Below is a small trained network, with its code and all its weights. Each question gives an input and a target symbol and asks what happens when units are switched off, that is, made to give their printed mean instead of their output.

import numpy as np


def w(rows, s, z=0):
    codes = np.array(rows[::2]) - 128.0
    scale = np.full(codes.shape[1], s)
    scale[-1] = z or s
    return codes * scale


def norm(h):
    return h / np.sqrt((h * h).mean(-1, keepdims=True) + 1e-5)


def f(y):
    return np.maximum(y, 0)


def softmax(a):
    e = np.exp(a - a.max(-1, keepdims=True))
    return e / e.sum(-1, keepdims=True)


def log_softmax(a):
    a = a - a.max(-1, keepdims=True)
    return a - np.log(np.exp(a).sum(-1, keepdims=True))


def net(x, mask):
    ids = ['αβγδεζηλμξπστφψω'.index(c) for c in x.split()]
    T = len(ids)
    res = E[ids] + P[:T]
    u = 0
    for l in range(3):
        r = norm(res)
        for j in range(3):
            rows = slice(2 * j, 2 * j + 2)
            q, k, v = (r @ M[l][rows].T for M in (Q, K, V))
            z = softmax(np.where(np.tri(T) > 0, q @ k.T / 2**0.5, -1e9)) @ v
            o = O[l][rows]
            res = res + np.where(mask[u + j], z, o[:, -1]) @ o[:, :-1]
        u += 3
        y = f(norm(res) @ A[l][:, :-1].T + A[l][:, -1])
        res = res + np.where(mask[u : u + 4], y, B[l][:, -1]) @ B[l][:, :-1]
        u += 4
    return log_softmax(norm(res)[-1] @ U[:, :-1].T + U[:, -1])


Q, K, V, O, A, B = {}, {}, {}, {}, {}, {}
E = w([
[149,117,148],'α',
[160,203,101],'β',
[89,161,65],'γ',
[71,132,94],'δ',
[195,117,46],'ε',
[143,72,71],'ζ',
[142,115,106],'η',
[184,109,95],'λ',
[173,71,166],'μ',
[118,180,33],'ξ',
[188,110,94],'π',
[100,152,69],'σ',
[121,254,67],'τ',
[155,221,42],'φ',
[166,206,89],'ψ',
[98,159,66],'ω',
],0.0069)
P = w([
[97,143,157],'0',
[183,122,62],'1',
[101,66,84],'2',
[143,111,34],'3',
[149,250,216],'4',
[47,82,84],'5',
[152,187,227],'6',
[100,131,63],'7',
],0.012)
Q[0] = w([
[125,162,207],'0.h0',
[100,46,53],'0.h0',
[65,2,148],'0.h1',
[4,209,61],'0.h1',
[222,104,54],'0.h2',
[74,50,149],'0.h2',
],0.0083)
K[0] = w([
[237,106,60],'0.h0',
[116,176,221],'0.h0',
[2,47,173],'0.h1',
[11,238,130],'0.h1',
[138,248,91],'0.h2',
[165,10,169],'0.h2',
],0.0079)
V[0] = w([
[108,112,42],'0.h0',
[252,208,166],'0.h0',
[189,102,148],'0.h1',
[2,102,144],'0.h1',
[144,73,199],'0.h2',
[175,137,170],'0.h2',
],0.0097)
O[0] = w([
[254,72,179,170],'0.h0',
[136,164,98,60],'0.h0',
[89,143,115,41],'0.h1',
[158,101,132,189],'0.h1',
[127,164,75,1],'0.h2',
[89,75,77,53],'0.h2',
],0.0086,0.005)
A[0] = w([
[156,29,68,192],'0.n0',
[3,117,184,2],'0.n1',
[162,4,211,132],'0.n2',
[214,151,59,122],'0.n3',
],0.0053,0.002)
B[0] = w([
[81,166,160,244],'0.n0',
[152,114,1,144],'0.n1',
[98,148,66,254],'0.n2',
[106,84,119,184],'0.n3',
],0.0069,0.0038)
Q[1] = w([
[177,92,2],'1.h0',
[208,113,186],'1.h0',
[194,211,101],'1.h1',
[174,130,188],'1.h1',
[146,181,80],'1.h2',
[21,112,105],'1.h2',
],0.0096)
K[1] = w([
[162,176,113],'1.h0',
[67,210,253],'1.h0',
[109,67,30],'1.h1',
[226,164,142],'1.h1',
[119,145,195],'1.h2',
[142,180,122],'1.h2',
],0.007)
V[1] = w([
[254,143,80],'1.h0',
[134,213,92],'1.h0',
[93,4,81],'1.h1',
[217,96,113],'1.h1',
[141,252,129],'1.h2',
[210,132,159],'1.h2',
],0.0091)
O[1] = w([
[111,18,170,180],'1.h0',
[128,32,24,82],'1.h0',
[103,118,173,255],'1.h1',
[133,254,185,165],'1.h1',
[161,73,93,30],'1.h2',
[141,63,203,128],'1.h2',
],0.0086,0.0037)
A[1] = w([
[167,76,23,132],'1.n0',
[199,169,38,253],'1.n1',
[10,20,179,90],'1.n2',
[92,158,253,234],'1.n3',
],0.0073,0.0049)
B[1] = w([
[29,213,124,162],'1.n0',
[90,42,138,172],'1.n1',
[254,219,76,178],'1.n2',
[151,86,9,254],'1.n3',
],0.0065,0.0093)
Q[2] = w([
[123,138,65],'2.h0',
[106,112,128],'2.h0',
[123,170,253],'2.h1',
[60,115,80],'2.h1',
[160,107,16],'2.h2',
[52,194,113],'2.h2',
],0.015)
K[2] = w([
[97,66,114],'2.h0',
[153,119,138],'2.h0',
[180,154,90],'2.h1',
[109,142,176],'2.h1',
[24,53,156],'2.h2',
[133,143,2],'2.h2',
],0.02)
V[2] = w([
[132,80,208],'2.h0',
[203,153,223],'2.h0',
[113,215,101],'2.h1',
[138,249,207],'2.h1',
[123,254,145],'2.h2',
[199,135,78],'2.h2',
],0.012)
O[2] = w([
[143,162,35,4],'2.h0',
[112,119,3,26],'2.h0',
[126,92,247,196],'2.h1',
[206,7,170,96],'2.h1',
[89,60,192,194],'2.h2',
[229,108,31,164],'2.h2',
],0.0074,0.0036)
A[2] = w([
[75,134,171,246],'2.n0',
[248,63,51,5],'2.n1',
[241,208,63,159],'2.n2',
[168,186,105,207],'2.n3',
],0.011,0.003)
B[2] = w([
[212,75,103,215],'2.n0',
[30,176,78,173],'2.n1',
[177,32,246,254],'2.n2',
[174,179,229,207],'2.n3',
],0.011,0.0066)
U = w([
[75,138,139,120],'α',
[95,195,126,131],'β',
[119,85,99,195],'γ',
[145,3,182,72],'δ',
[195,126,80,66],'ε',
[117,97,102,136],'ζ',
[35,139,243,35],'η',
[80,144,120,214],'λ',
[60,134,142,136],'μ',
[219,97,73,153],'ξ',
[86,142,118,171],'π',
[113,91,104,126],'σ',
[129,245,171,3],'τ',
[225,217,94,73],'φ',
[100,222,129,174],'ψ',
[125,86,92,221],'ω',
],0.022,0.0055)

Each question gives the input, a string of symbols that net reads in full, and the target symbol t.
The units are the heads (2 rows each of Q, K, V and O) and the neurons (one row each of A and B). Each row of codes is followed by its name. A weight is (code - 128) times the scale printed after its matrix; where a second scale follows, it is the last column's (O, A, B and U).
mask holds one flag per unit, layer by layer, with each layer's heads first. A switched-off unit (its flag False) gives its mean, the last column of its rows in O or B, instead of its output. The means were averaged over made-up inputs and are rounded, as every weight is.
A unit's drop is (log p(t) with every unit on - log p(t) with that unit switched off) / (log p(t) with every unit on - log p(t) with every unit switched off).
The circuit of an input: a set's keep is (log p(t) with only the set's units on - log p(t) with every unit switched off) / (log p(t) with every unit on - log p(t) with every unit switched off). Starting from the 12 units with the biggest drops (on a tie, the unit counted first), units are removed one at a time, each time the one whose removal leaves the highest keep (on an exact tie, the one counted first), for as long as the keep stays at least 0.8.
circuit, biggest first: the units of the circuit, biggest drop first
unit that matters most: the unit with the biggest drop
k most important neurons: the k neurons with the biggest drops, biggest first
k most important neurons of layer l: the k neurons of layer l with the biggest drops, biggest first
which heads matter: for each layer, one digit per head in row order, 1 if its drop is at least 0.15 and else 0, layers parted by /
input φ δ δ η η λ, target φ: circuit, biggest first => 1.n3, 2.h1, 1.n2
input τ η τ δ δ η δ μ, target τ: unit that matters most => 0.h0
input δ δ γ β η, target δ: which heads matter => 110 / 101 / 011
input η δ δ δ ω, target δ: 4 most important neurons => 1.n3, 1.n2, 2.n3, 0.n1
input η δ η α η, target δ: circuit, biggest first => 0.h0, 1.n3, 2.h1, 1.h2
input η η η ξ ξ η φ φ, target η: which heads matter => 100 / 000 / 110
input φ δ γ ξ δ ψ, target φ: which heads matter => 000 / 001 / 010
input φ δ ξ δ ψ, target δ: 3 most important neurons => 2.n2, 1.n2, 0.n3
input ω δ δ δ ω, target δ: which heads matter => 110 / 111 / 010
input η φ ψ ψ π η φ α, target η: circuit, biggest first => 0.h0, 2.h0
input ξ δ η μ β δ, target ξ: circuit, biggest first => 2.h0, 1.n2, 0.h0
input η τ ξ δ ω σ η η, target η: which heads matter => 110 / 000 / 110
input ξ δ μ δ δ η η φ, target ξ: 3 most important neurons => 1.n2, 2.n2, 1.n3
input δ δ λ τ, target δ: unit that matters most => 1.h2
input ψ δ φ τ ψ, target δ: circuit, biggest first => 2.n2, 2.h2
input η α τ, target η: 2 most important neurons => 1.n3, 2.n2
input τ δ φ σ, target τ: which heads matter => 100 / 000 / 010
input φ δ δ τ, target φ: which heads matter => 000 / 101 / 011
input η δ δ ε λ ω, target η: 2 most important neurons => 1.n3, 2.n2
input δ φ δ ξ δ, target φ: circuit, biggest first => 2.h2
input η γ δ ξ δ τ, target η: 2 most important neurons of layer 1 => 1.n3, 1.n1
